Below are the code and all the weights of a small trained network. Each question names an input and a target symbol and asks about switching units off, where a switched-off unit gives its printed mean instead of its output.

import numpy as np


def w(rows, s, z=0):
    codes = np.array(rows[::2]) - 128.0
    scale = np.full(codes.shape[1], s)
    scale[-1] = z or s
    return codes * scale


def f(y):
    return np.maximum(y, 0)


def softmax(a):
    e = np.exp(a - a.max(-1, keepdims=True))
    return e / e.sum(-1, keepdims=True)


def log_softmax(a):
    a = a - a.max(-1, keepdims=True)
    return a - np.log(np.exp(a).sum(-1, keepdims=True))


def net(x, mask):
    ids = ['αβγζηλμσφψ'.index(c) for c in x.split()]
    T = len(ids)
    res = E[ids] + P[:T]
    r = res
    for j in range(3):
        rows = slice(4 * j, 4 * j + 4)
        q, k, v = (r @ M[0][rows].T for M in (Q, K, V))
        z = softmax(np.where(np.tri(T) > 0, q @ k.T / 4**0.5, -1e9)) @ v
        o = O[0][rows]
        res = res + np.where(mask[j], z, o[:, -1]) @ o[:, :-1]
    y = f(res @ A[0][:, :-1].T + A[0][:, -1])
    res = res + np.where(mask[3:7], y, B[0][:, -1]) @ B[0][:, :-1]
    return log_softmax(res[-1] @ U[:, :-1].T + U[:, -1])


Q, K, V, O, A, B = {}, {}, {}, {}, {}, {}
E = w([
[154,229,150,113],'α',
[151,254,79,142],'β',
[150,224,95,72],'γ',
[111,172,154,75],'ζ',
[65,184,120,177],'η',
[91,216,60,157],'λ',
[90,193,81,89],'μ',
[23,141,126,202],'σ',
[111,164,208,147],'φ',
[54,130,178,108],'ψ',
],0.0071)
P = w([
[121,106,125,80],'0',
[112,174,152,121],'1',
[98,88,171,174],'2',
[92,156,126,81],'3',
[201,159,78,166],'4',
[99,188,144,125],'5',
[60,93,92,202],'6',
[118,183,166,169],'7',
[142,146,46,214],'8',
[86,193,139,105],'9',
[252,180,97,149],'10',
[111,196,148,142],'11',
[110,124,50,233],'12',
[107,199,146,137],'13',
],0.022)
Q[0] = w([
[95,103,147,155],'h1',
[105,128,63,153],'h1',
[96,84,160,119],'h1',
[97,144,112,178],'h1',
[220,63,113,114],'h2',
[249,78,9,187],'h2',
[68,98,50,168],'h2',
[153,155,224,13],'h2',
[95,178,136,105],'h3',
[143,108,155,135],'h3',
[164,73,106,158],'h3',
[177,85,105,131],'h3',
],0.017)
K[0] = w([
[136,108,98,89],'h1',
[81,168,99,116],'h1',
[149,41,73,105],'h1',
[75,154,143,95],'h1',
[137,187,139,252],'h2',
[94,253,200,168],'h2',
[72,174,87,88],'h2',
[200,85,118,151],'h2',
[138,92,112,101],'h3',
[120,130,157,145],'h3',
[113,175,137,157],'h3',
[116,175,143,140],'h3',
],0.017)
V[0] = w([
[163,127,187,90],'h1',
[146,125,144,178],'h1',
[114,140,239,124],'h1',
[147,117,95,183],'h1',
[216,195,67,157],'h2',
[206,143,183,107],'h2',
[130,110,251,124],'h2',
[48,66,199,159],'h2',
[185,129,151,77],'h3',
[80,163,65,55],'h3',
[160,162,112,160],'h3',
[172,140,96,175],'h3',
],0.016)
O[0] = w([
[82,144,137,126,128],'h1',
[103,88,106,178,79],'h1',
[102,166,137,164,231],'h1',
[139,73,118,142,33],'h1',
[141,52,225,122,34],'h2',
[31,122,176,116,97],'h2',
[18,137,55,117,140],'h2',
[126,148,1,106,128],'h2',
[98,70,104,202,117],'h3',
[123,153,184,195,255],'h3',
[102,110,147,82,99],'h3',
[96,112,138,72,63],'h3',
],0.014,0.008)
A[0] = w([
[65,84,189,180,180],'n1',
[2,187,71,217,188],'n2',
[196,117,113,219,132],'n3',
[94,98,23,176,1],'n4',
],0.0094,0.0022)
B[0] = w([
[80,111,120,165,148],'n1',
[125,107,135,69,253],'n2',
[179,77,140,104,163],'n3',
[126,91,102,249,170],'n4',
],0.018,0.038)
U = w([
[52,151,161,112,112],'α',
[86,219,137,246,153],'β',
[112,22,167,164,57],'γ',
[110,16,126,65,155],'ζ',
[124,203,128,34,104],'η',
[172,249,146,196,163],'λ',
[184,36,174,78,70],'μ',
[167,168,86,110,254],'σ',
[72,158,81,150,126],'φ',
[161,34,95,173,88],'ψ',
],0.011,0.0058)

Each question gives the input, a string of symbols that net reads in full, and the target symbol t.
The units are the heads (4 rows each of Q, K, V and O) and the neurons (one row each of A and B). Each row of codes is followed by its name. A weight is (code - 128) times the scale printed after its matrix; where a second scale follows, it is the last column's (O, A, B and U).
mask holds one flag per unit, heads first, then neurons. A switched-off unit (its flag False) gives its mean, the last column of its rows in O or B, instead of its output. The means were averaged over made-up inputs and are rounded, as every weight is.
A unit's drop is (log p(t) with every unit on - log p(t) with that unit switched off) / (log p(t) with every unit on - log p(t) with every unit switched off).
The circuit of an input: a set's keep is (log p(t) with only the set's units on - log p(t) with every unit switched off) / (log p(t) with every unit on - log p(t) with every unit switched off). Starting from all 7 units, units are removed one at a time, each time the one whose removal leaves the highest keep (on an exact tie, the one counted first), for as long as the keep stays at least 0.8.
circuit, biggest first: the units of the circuit, biggest drop first
most important unit: the unit with the biggest drop
top k neurons: the k neurons with the biggest drops, biggest first
heads that matter: for each layer, one digit per head in row order, 1 if its drop is at least 0.15 and else 0, layers parted by /
input α γ μ, target α: top 2 neurons => (n4, n3)
input μ ψ μ λ η μ, target μ: most important unit => h3
input α λ λ ψ λ σ σ α σ ζ α β ψ γ, target α: circuit, biggest first => (h2, n4, n1, h3)
input μ σ γ, target λ: heads that matter => 010
input μ μ σ α, target μ: circuit, biggest first => (h3, n3, h2)
input μ α σ γ α σ μ β ζ ζ, target μ: circuit, biggest first => (h3, n3, n4, h2)
input μ η μ, target λ: circuit, biggest first => (n2, h2, n4)
input ψ λ γ γ ψ α μ λ η η η ψ ψ, target σ: circuit, biggest first => (h3, n2, h2, n4)
input λ γ ψ η μ σ μ α η η λ γ ζ, target σ: circuit, biggest first => (h3, n2, n4, h2)
input μ φ μ γ σ ψ σ α η φ λ μ β, target ζ: heads that matter => 011
input η β η σ, target η: heads that matter => 000
input ζ η η α λ β α γ η μ, target ζ: circuit, biggest first => (n2, h3, h2)
input ζ μ μ μ μ σ ζ λ γ γ μ μ ζ ζ, target ζ: heads that matter => 111
input λ α α ζ η φ α η φ, target ζ: heads that matter => 010
input ζ γ μ γ λ μ ψ μ ψ μ σ σ ψ, target λ: most important unit => n2
input η η φ ζ λ σ σ μ, target η: heads that matter => 000
input ζ γ γ α η φ σ α μ β μ, target α: circuit, biggest first => (h2, n4, n3, n2)
input ψ μ η μ α α β, target λ: heads that matter => 111
input γ γ η ζ λ, target β: circuit, biggest first => (n2, h2)
input μ β ζ ζ λ σ η η α μ α ψ ψ η, target μ: most important unit => n3
input λ ζ μ β α γ ζ α η α η γ η μ, target λ: circuit, biggest first => (h2, n2, n4)
input φ μ σ η γ α β α μ λ, target φ: heads that matter => 011
input α β γ σ ζ η σ λ μ ζ γ λ, target α: circuit, biggest first => (h2, n4, n3, n1)
input ψ μ η β β σ μ λ η λ λ, target μ: heads that matter => 110
input ψ α γ γ η μ α η λ γ μ η γ, target β: top 2 neurons => (n2, n3)
input ψ γ σ ψ ψ, target β: circuit, biggest first => (n2, h2)
input γ μ β α, target γ: circuit, biggest first => (h3, h2)
input ζ ψ φ ψ μ μ ζ α η, target λ: heads that matter => 011
input γ β μ, target β: most important unit => n2
